Below are the code and all the weights of a small trained network. Each question names an input and a class and asks about switching units off, where a switched-off unit gives its printed mean instead of its output.

import numpy as np


def w(rows, s, z=0):
    codes = np.array(rows[::2]) - 128.0
    scale = np.full(codes.shape[1], s)
    scale[-1] = z or s
    return codes * scale


def f(y):
    return y / 2 * (1 + np.tanh(0.7978845608 * (y + 0.044715 * y**3)))


def log_softmax(a):
    a = a - a.max(-1, keepdims=True)
    return a - np.log(np.exp(a).sum(-1, keepdims=True))


def net(x, mask):
    res = np.array(x, float).reshape(1, 3) / 4 @ E
    y = f(res @ A[0][:, :-1].T + A[0][:, -1])
    res = res + np.where(mask, y, B[0][:, -1]) @ B[0][:, :-1]
    return log_softmax(res[-1] @ U[:, :-1].T + U[:, -1])


A, B = {}, {}
E = w([
[122,56,137,168,96,171],'x0',
[129,90,128,144,247,115],'x1',
[138,95,124,65,103,65],'x2',
],0.013)
A[0] = w([
[129,145,133,35,55,54,73],'n1',
[150,148,112,44,78,77,132],'n2',
[157,168,158,165,106,149,113],'n3',
[115,41,132,80,75,105,179],'n4',
[118,94,137,185,198,150,93],'n5',
[114,156,129,216,67,209,122],'n6',
[120,153,150,117,45,153,124],'n7',
[111,151,102,161,106,147,43],'n8',
[130,242,118,73,160,85,119],'n9',
[157,147,125,81,142,146,173],'n10',
[123,230,132,83,4,119,177],'n11',
[130,148,137,192,79,176,100],'n12',
[138,57,119,100,114,116,81],'n13',
[130,175,120,137,183,125,176],'n14',
[91,135,126,114,143,98,100],'n15',
[140,156,137,139,183,126,98],'n16',
[149,129,112,168,135,135,93],'n17',
[169,115,91,149,105,123,97],'n18',
[123,75,114,167,136,124,134],'n19',
[131,125,100,137,134,93,7],'n20',
[134,124,107,157,53,138,4],'n21',
[118,38,143,85,109,118,91],'n22',
[131,149,121,139,206,154,199],'n23',
[98,153,138,148,173,107,123],'n24',
],0.014,0.003)
B[0] = w([
[70,68,139,88,101,121,216],'n1',
[80,84,150,98,91,126,203],'n2',
[118,142,109,158,110,143,151],'n3',
[178,106,138,152,122,64,194],'n4',
[121,81,129,90,190,151,198],'n5',
[135,119,115,167,59,194,209],'n6',
[126,190,86,94,122,97,194],'n7',
[133,139,117,140,99,140,141],'n8',
[171,195,207,148,100,107,220],'n9',
[115,135,153,128,116,129,147],'n10',
[128,133,83,3,111,139,253],'n11',
[165,135,142,132,70,163,179],'n12',
[141,109,106,174,128,98,159],'n13',
[113,162,137,142,164,107,174],'n14',
[94,146,119,162,107,103,142],'n15',
[113,151,119,138,163,110,163],'n16',
[108,119,104,138,130,139,136],'n17',
[158,129,134,116,125,119,133],'n18',
[171,102,111,134,159,144,164],'n19',
[118,144,121,147,104,117,128],'n20',
[142,178,95,108,135,90,169],'n21',
[167,109,114,175,133,85,173],'n22',
[95,125,144,122,191,144,191],'n23',
[120,142,140,121,159,119,159],'n24',
],0.043,0.015)
U = w([
[126,39,139,149,124,247,118],'0',
[108,45,207,134,55,52,17],'1',
[212,51,119,192,110,77,254],'2',
[99,89,111,85,218,140,126],'3',
[160,214,104,115,8,203,4],'4',
[87,208,239,149,155,105,126],'5',
[108,118,138,2,34,70,177],'6',
],0.0077,0.0022)

Each question gives the input, the list of numbers given to net, and the class t.
The units are the neurons (one row each of A and B). Each row of codes is followed by its name. A weight is (code - 128) times the scale printed after its matrix; where a second scale follows, it is the last column's (A, B and U).
mask holds one flag per neuron, in row order. A switched-off neuron (its flag False) gives its mean, the last column of its row in B, instead of its output. The means were averaged over made-up inputs and are rounded, as every weight is.
A unit's drop is (log p(t) with every unit on - log p(t) with that unit switched off) / (log p(t) with every unit on - log p(t) with every unit switched off).
The circuit of an input: a set's keep is (log p(t) with only the set's units on - log p(t) with every unit switched off) / (log p(t) with every unit on - log p(t) with every unit switched off). Starting from the 12 units with the biggest drops (on a tie, the unit counted first), units are removed one at a time, each time the one whose removal leaves the highest keep (on an exact tie, the one counted first), for as long as the keep stays at least 0.8.
circuit, biggest first: the units of the circuit, biggest drop first
most important unit: the unit with the biggest drop
top k neurons: the k neurons with the biggest drops, biggest first
drop when u is switched off: that unit's drop, to one decimal
input [2,-1,8], class 1: circuit, biggest first => [n4, n22]
input [6,-7,0], class 4: circuit, biggest first => [n6]
input [-7,2,4], class 5: circuit, biggest first => [n9, n11]
input [-1,5,4], class 5: top 2 neurons => [n11, n1]
input [5,6,-6], class 3: top 3 neurons => [n5, n23, n16]
input [0,2,0], class 3: top 2 neurons => [n9, n6]
input [5,0,-5], class 0: top 4 neurons => [n9, n11, n5, n7]
input [7,-3,2], class 2: top 2 neurons => [n4, n22]
input [4,-5,0], class 4: top 2 neurons => [n6, n12]
input [-2,2,-5], class 3: top 2 neurons => [n9, n5]
input [-4,5,-6], class 5: drop when n1 is switched off => 0.1
input [-1,5,1], class 3: drop when n9 is switched off => 0.2
input [8,8,-8], class 0: drop when n6 is switched off => 0.9
input [2,-7,-7], class 4: drop when n19 is switched off => 0.0
input [6,6,1], class 3: most important unit => n5
